[171 164 155 130 145  73 155 156  66 105 114 175 156 171 141 160 112]  (69)
[180 161 123 126 135  87 141 140 115 105  84 162 131 151 156 156 157]  (75)
[171 163 127 129 145 140  96 155  65 107 108 183 113 173 139 150 113]  (135)
[181 156 151 119 115 118 138 131 116  90  81 133 148 132 162 153 161]  (84)
common (69) (84): 
[156]
common (75) (135): 
[140]
which: [180 161 123 126 135  87 141 140 115 105  84 162 131 151 156 156 157]
(75)
common (135) (75): 
[140]

[148  73 141 136 134 129 143 135 130 133 137 129 116  94  97  93  93 149
 193  94  91 113 102 179 113 101 101 142 154 137 185] -> (126)
[122 144  88 105 142 100 146 103 104 145 127 153 136 152 125 138 107 144
 100 137 171 128 154  99 127 136 146 112 118 132  99] -> (118)
[141 121 162 146 125 136  91 150 112 139 140 112 129 138 130 144 140  97
 113 131 120  92 115 137 131 110 151 167 112 149 145] -> (2)
[154 140 134 145  92 120 132 176 100 168 120 131 153 166 122 121 105 110
 139 145 149 116 126 143 115 128 129 162 103 131 151] -> (143)
[138 151 107 145 122 106 129 149  88 156 139 123 141 156 129 156 115  97
  93 126 143 121 136 101 132 129 169 135  94 110  97] -> (74)
which: [148  73 141 136 134 129 143 135 130 133 137 129 116  94  97  93  93 149
 193  94  91 113 102 179 113 101 101 142 154 137 185]
(126)
which: [154 140 134 145  92 120 132 176 100 168 120 131 153 166 122 121 105 110
 139 145 149 116 126 143 115 128 129 162 103 131 151]
(143)

[145 102  80 125] = (38)
[106 142  98 126] = (90)
[132 152 144 141] = (128)
[ 80 125 118 111] = (73)
[180 142 125 145] = (138)
[135 130 111 132] = (40)
[131 109 130 118] = (24)
common (128) (40): 
[132]
common (40) (24): 
[130]
common (40) (128): 
[132]
common (90) (138): 
[142]
which: [132 152 144 141]
(128)
common (73) (138): 
[125]

[153 110 140 142 136 115 113 117 116 131 127 175  48 110  93 105  80 127
 132 150]  (4)
[125 125 152 130 128 106  92 168 128  96 101 107 112 123 160 159 118 116
 123 107]  (139)
[179 121  86 109  74  70 118 112  64 134 133 141 156 122 140 149 134 151
 136 130]  (148)
[123 132 120 161 147 181 149 124 139 171 128 145 150 118 119 122 125 125
 174 115]  (175)
[153 110 140 142 136 115 113 117 116 131 127 150  48 110 174 111  80 128
 132 150]  (3)
[141 138 128 114 124  82  63  77 162 136 158 143 127 114 118 125 117 134
  69  88]  (163)
[123  69 127  96 128  93 119 120 134  95 135 164 171  89 136 109 127 143
 124 169]  (67)
[ 96 101  97 163 136 142 102 151 150 159 153 147 151 147 119 137 134 122
 151 130]  (36)
[120 139 136 148 131 118 131 137  74 128 114 134 123  92  96 115 142 128
 127 102]  (96)
which: [153 110 140 142 136 115 113 117 116 131 127 175  48 110  93 105  80 127
 132 150]
(4)
which: [179 121  86 109  74  70 118 112  64 134 133 141 156 122 140 149 134 151
 136 130]
(148)
which: [123  69 127  96 128  93 119 120 134  95 135 164 171  89 136 109 127 143
 124 169]
(67)
which: [125 125 152 130 128 106  92 168 128  96 101 107 112 123 160 159 118 116
 123 107]
(139)
which: [ 96 101  97 163 136 142 102 151 150 159 153 147 151 147 119 137 134 122
 151 130]
(36)
common (139) (4): 
[116]

[141 108 146 137  83  63 121  90 159 163 195 128  97 166 124 143 127 117
 138  71 101 120 116 189 129 101 103] : (14)
[137 102 157 129  78  52 110  90 165 159 199 121 105 164 144 146 116 124
 139  80 112 129 127 173 122 106 103] : (77)
[148 106 151 151  81  71 121  97 149 157 195 122  93 187 121 155 130 116
 114  71 104 122 110 146 125 108 107] : (131)
[138 106 155 145  80  55 124  97 157 150 194 130 110 164 129 145 134 114
 143  67 111 125 118 187 128 112 103] : (156)
[142  95 155 136  76  58 109 107 162 161 103 121 135 166 134 143 115 117
 130  73 102 120 113 179 127 113 104] : (5)
[138 108 155 140  81  57 115  89 161 150 194 124 108 170 136 149 123 124
 139  80 114 130 122 178 125 112 102] : (106)
which: [137 102 157 129  78  52 110  90 165 159 199 121 105 164 144 146 116 124
 139  80 112 129 127 173 122 106 103]
(77)
which: [148 106 151 151  81  71 121  97 149 157 195 122  93 187 121 155 130 116
 114  71 104 122 110 146 125 108 107]
(131)
which: [138 106 155 145  80  55 124  97 157 150 194 130 110 164 129 145 134 114
 143  67 111 125 118 187 128 112 103]
(156)

[132 124  99 118 129 122 128 123 120 132 132 133 135 124 127 130 128 131
 124 127 130 120 117 137 132 132 114 119 129 143 137 114 121 121 124 126] = (94)
[136 117 140 118 120  65 142 144 116 141 136 134 131 135 121 112 134 129
 130 126 132 126 129 138 123 132 114 119 129 143 137 114 128 130 124 126] = (25)
[132 132  99 118 129 123 128 123 120 132 132 133 135 125 127 126 128 132
 124 127 130 120 117 137 133 133 116 127 121 143 129 124 126 126  96 126] = (51)
which: [132 132  99 118 129 123 128 123 120 132 132 133 135 125 127 126 128 132
 124 127 130 120 117 137 133 133 116 127 121 143 129 124 126 126  96 126]
(51)
which: [136 117 140 118 120  65 142 144 116 141 136 134 131 135 121 112 134 129
 130 126 132 126 129 138 123 132 114 119 129 143 137 114 128 130 124 126]
(25)
which: [132 124  99 118 129 122 128 123 120 132 132 133 135 124 127 130 128 131
 124 127 130 120 117 137 132 132 114 119 129 143 137 114 121 121 124 126]
(94)

[141 138 138 103  77 151 102  85 137 136 125 116 130  75  92 107 142 108
 152 167 110  94 190 147 162 151 134  88 129 115  97 136 118  89 159 119
 121 192  79 134 164 123 151  50 111  76 115 130 118 146  99 126 155 124
 126 135] -> (95)
[135 151 129 121 196 120 138 148 104 181  96 118 120 154 166 147  99 150
 106 117 188 115  85 121 115  91 140 156 121 136 155 153 138 164 132 150
 119  98 197 130 112 146 118 189 147 207 148 140 130 117 139 132 106 121
 148 100] -> (102)
[116 207 110 144  91 133 105  98 174 117 174 160 107 135 101 116 158 120
 133 121 149  87 109 157 120 112 147 171 128 121 115 138 174 101 107  85
 110 165  76 119 131  72  88 108 145  92 126 112 130  87 144 129 129 139
  97 146] -> (37)
which: [135 151 129 121 196 120 138 148 104 181  96 118 120 154 166 147  99 150
 106 117 188 115  85 121 115  91 140 156 121 136 155 153 138 164 132 150
 119  98 197 130 112 146 118 189 147 207 148 140 130 117 139 132 106 121
 148 100]
(102)
which: [141 138 138 103  77 151 102  85 137 136 125 116 130  75  92 107 142 108
 152 167 110  94 190 147 162 151 134  88 129 115  97 136 118  89 159 119
 121 192  79 134 164 123 151  50 111  76 115 130 118 146  99 126 155 124
 126 135]
(95)

[128 143 142 116 136 143 148 103 150] : (127)
[141 109 120 150 134 143  94 137  98] : (116)
[126 139 140 115  98 140 144 103 144] : (55)
[121 139  65 109 115 134 148 100 143] : (65)
[100 149 137 114 122 141  97 130 113] : (31)
[138 111 125  97 125 148  87 131 118] : (140)
[114 127 124 126 125 125 125 126 126] : (166)
[ 65 108 105  66 111  59 148  87  86] : (16)
common (31) (140): 
[97]
common (140) (31): 
[97]
common (166) (140): 
[125]
which: [ 65 108 105  66 111  59 148  87  86]
(16)
common (127) (55): 
[103]

[134 171 162  89 163  96]  (43)
[ 92  61 184 150  69  51]  (27)
[ 52  56  96  52  46 157]  (80)
[104  88 135 161  95 126]  (59)
[105 134 154  93 137 125]  (39)
[104  65 162 155  67 147]  (11)
common (59) (11): 
[104]
common (43) (80): 
[96]
common (11) (43): 
[162]
common (39) (43): 
[134]

[125 129 184 185]  (114)
[130 126 134 180]  (85)
[124 187 189 188]  (6)
[125 127 131 130]  (134)
[130 127 134 126]  (46)
[128 126 188 126]  (76)
which: [125 127 131 130]
(134)
common (76) (6): 
[188]
common (85) (134): 
[130]
common (46) (76): 
[126]
common (85) (76): 
[126]
common (76) (46): 
[126]
common (134) (85): 
[130]

[186 143 141 187 120] = (19)
[143 200 141  89 141] = (101)
[ 75 141  69 186 181] = (42)
[199 142 140 185 162] = (92)
[194  64  69 199 121] = (123)
common (42) (101): 
[141]
which: [186 143 141 187 120]
(19)
common (101) (42): 
[141]
common (92) (123): 
[199]
common (42) (123): 
[69]
common (123) (92): 
[199]

[173  90 117 156 102 125]  (132)
[176 100 109 132  93 115]  (34)
[ 98 196 133 157 156 132]  (18)
[149 196 127  89 178 148]  (22)
common (18) (132): 
[156]
common (18) (34): 
[132]

[128 134 121 111 146 169 127 130 145 146  85 119 129  64 142 125 120 129
 131 109 130 150 115 118 145 107 120 125 115 136 142 101 115 121] -> (10)
[128 134 121 111 146 169 127 130 145 146 106 119 129 130 142 125 120  89
 131 109 130 150 115 118 145 107 175 125 115 136 142 128 115 121] -> (110)
[140 112 141 142 104  64 128  63 107 101 168 146 123 136  81 123 141 170
 121 146 129  90 140 131 107 157 132 123 135 119 113  84 135 135] -> (70)
which: [128 134 121 111 146 169 127 130 145 146 106 119 129 130 142 125 120  89
 131 109 130 150 115 118 145 107 175 125 115 136 142 128 115 121]
(110)

[168 131 142 124 114 103 123 111 110  94 118 115 109 127  97 119 149 107
  65 108 131 126 128 122 108 132 117 102 136 120 162 139 124 126 158 127
 140 154 173 125 114 114 130 131 152 128 101 135 132 128 124 167 111 126
 145 168 156 121 135 112 157] = (20)
[166 103 146 102  94 100 111 119 110  78 117 120 114 160  74 156 139 102
  58  89 121 127 117 126 103 126 119  83 165 115 128 133 116 103 167 152
 161 163 165 113  79 117 138 107 178 143 107 137 138 137 125 163 110 134
 147 181 168 130 119 107 164] = (97)
[171 131 142 124 114 103 123 111 110  94 118 115 109 127  97 119 149 107
  65 108 131 126 128 122 108 132 117 117 136 120 162 139 124 130 167 127
 140 154 173 181 116 114 130 131 152 128 127 135 132 128 124 167 167 126
 145 168 156 130 135 112 157] = (29)
which: [166 103 146 102  94 100 111 119 110  78 117 120 114 160  74 156 139 102
  58  89 121 127 117 126 103 126 119  83 165 115 128 133 116 103 167 152
 161 163 165 113  79 117 138 107 178 143 107 137 138 137 125 163 110 134
 147 181 168 130 119 107 164]
(97)
which: [168 131 142 124 114 103 123 111 110  94 118 115 109 127  97 119 149 107
  65 108 131 126 128 122 108 132 117 102 136 120 162 139 124 126 158 127
 140 154 173 125 114 114 130 131 152 128 101 135 132 128 124 167 111 126
 145 168 156 121 135 112 157]
(20)

[181 107 134 129 109 110 135 155 133 134  66 123 107 110 140 106 111 151
 161 163  91 131 113 147 115 116 126  98 130 125 139 143 112 130 154 126
 142] : (199)
[135 152 100 111 116 127 174 127 111 165 115 107 103 126 142 100 112 158
 155 166 118 130  95 100 156 106 157 125 116 146 111 122 131 101 163 129
 100] : (81)
[135 152 100 111 116 127 133 127 111 165  90 134 103 109 142 100 112 158
 155 166 118 130  95 100 156 106 157 125 116 146 111 122 131 101 163 128
 100] : (105)
[126 121 143 174 143 131 128 136 115 152 100 144 134 134 132  89 101 127
  99 128 132 119 122  85 122 166  82 135 115 137 141 165 116 142 118 125
 177] : (8)
[109 115 119 117 131 138 184 101  78 148 140 129 153 149 157 124 133  97
 153 134 108 138  86  93 143  83 147 137 117 146  73 102 137 131 136 147
 119] : (108)
[114 167 119 102 125 128 112 126 167 105 160 119  80 130 106 134 128 130
 115 146 180 118 172 135 152 165 154 138 139 104 169 110 150  92 102 113
 104] : (204)
[108 171  86 104 111 146 144 133  96 120 139  93  89 143 111 103 157  94
 143 132 126 113 125 110 171 149 132 150 110 155 133 141 109 126 169 130
  95] : (7)
[140 121 134 131 127 136 133 157 128  93 140 126 161 136  88 108 179  82
 154  81 116 113 161 148  86 149 103 133 104 113 159 154 122  94 135 139
 102] : (86)
[128 114 163 138 139 135 128 134 119 116 128 135  69 139 132 113  56 166
 101 151 155 128 106  91 175 146 143 133 116 127 156 114 116 141 127 121
 175] : (219)
[124 186 107 109 117 129 104 123 168 122 163 110  80 117 107 137 141 131
 115 145 170 124 164 136 150 162 146 146 123 127 162 121 140 133 101 119
 144] : (209)
[129 143  96 110 112 131 127 128 128 131 130 124 172 116 136 135 193  94
 147 111 103 122 148 150  97  92 136 127 134 119 108 124 143 117 117 144
  81] : (190)
[128  85 154 180 146 152 135 129 100 145 124 152 143 148 106 106 100 134
 101  80 133 125 124 114 103 130  94 130  94 135 124 137 123 144 136 150
 170] : (45)
which: [128  85 154 180 146 152 135 129 100 145 124 152 143 148 106 106 100 134
 101  80 133 125 124 114 103 130  94 130  94 135 124 137 123 144 136 150
 170]
(45)
which: [140 121 134 131 127 136 133 157 128  93 140 126 161 136  88 108 179  82
 154  81 116 113 161 148  86 149 103 133 104 113 159 154 122  94 135 139
 102]
(86)
which: [135 152 100 111 116 127 174 127 111 165 115 107 103 126 142 100 112 158
 155 166 118 130  95 100 156 106 157 125 116 146 111 122 131 101 163 129
 100]
(81)
which: [128 114 163 138 139 135 128 134 119 116 128 135  69 139 132 113  56 166
 101 151 155 128 106  91 175 146 143 133 116 127 156 114 116 141 127 121
 175]
(219)

[109 148  79 151 138  63 106]  (33)
[163 163  68 156  97 128 137]  (145)
[166 152  76 159  90 132 100]  (194)
[101 113 179 118 126 197 143]  (168)
[113 137  83 139 126  65 117]  (189)
[151  95 133 157  80 140 109]  (186)
[102  76 146 139 112  80 144]  (117)
[150  94 118 159  78 136 169]  (195)
[116 150  70 139 129  62 111]  (183)
[117  95 133 157  80 140 168]  (9)
[152 183 111 114 149 176 108]  (50)
[104 150 115 100 176 109  86]  (167)
common (167) (194): 
[100]
common (168) (195): 
[118]
which: [150  94 118 159  78 136 169]
(195)

[197  52 136  76 100 120 116 131 104 108  92 161 153 190 185  63 170  63
 143  58 148 180 203 182 117]  (88)
[ 68 184 126 171 125 128 138 117 134 153 122 127 117 106 111 176  86 169
 136 172 107  92  93  90 139]  (137)
[ 84 174 124 160 137 131 136 131 140 143 113 114 116  96 100 168 100 165
 124 169 114  96  90  96 127]  (72)
[ 98 159 125 150 134 130 132 130 190 139 117 118 173 107 109 155 109 153
 125 155 119 107 103 107 127]  (103)
[ 71 185 123 169 136 124 137 129 140 148 112 113 112  92 174 177  91 175
 126 177 109  89  85  87 129]  (82)
common (72) (103): 
[127]
which: [ 68 184 126 171 125 128 138 117 134 153 122 127 117 106 111 176  86 169
 136 172 107  92  93  90 139]
(137)
common (103) (82): 
[109]
which: [197  52 136  76 100 120 116 131 104 108  92 161 153 190 185  63 170  63
 143  58 148 180 203 182 117]
(88)
which: [ 84 174 124 160 137 131 136 131 140 143 113 114 116  96 100 168 100 165
 124 169 114  96  90  96 127]
(72)
common (103) (72): 
[127]

[135 111 120 123  85 102 107 107 141 137] : (61)
[ 63  96  84 145 121 112 142 151 121 154] : (30)
[123 135  85 141 151 138 140 193 141 131] : (17)
[208 120 159 110 116 111 160 140 136  85] : (71)
common (30) (17): 
[151]
which: [208 120 159 110 116 111 160 140 136  85]
(71)
which: [135 111 120 123  85 102 107 107 141 137]
(61)

[161 140 111 139  77 110 111 148 145 141  98 110 136 185  80 113  66 173]  (109)
[138  84 180 175 160  78 178 169  84  70 107 191 112  87 150 187 179 142]  (56)
[191 157 169 128  92 177 153 162 188  88 188  78  68 174 148 103  89 104]  (60)
[150  89  73 127 173 111 184 139 169 161  87 142 133 112 184  98 174 172]  (62)
[192  74  61 115  87  83 111 189  62 111 110 160 185 130  89 178  63  67]  (122)
common (109) (60): 
[148]
common (122) (60): 
[89]
which: [192  74  61 115  87  83 111 189  62 111 110 160 185 130  89 178  63  67]
(122)
which: [138  84 180 175 160  78 178 169  84  70 107 191 112  87 150 187 179 142]
(56)

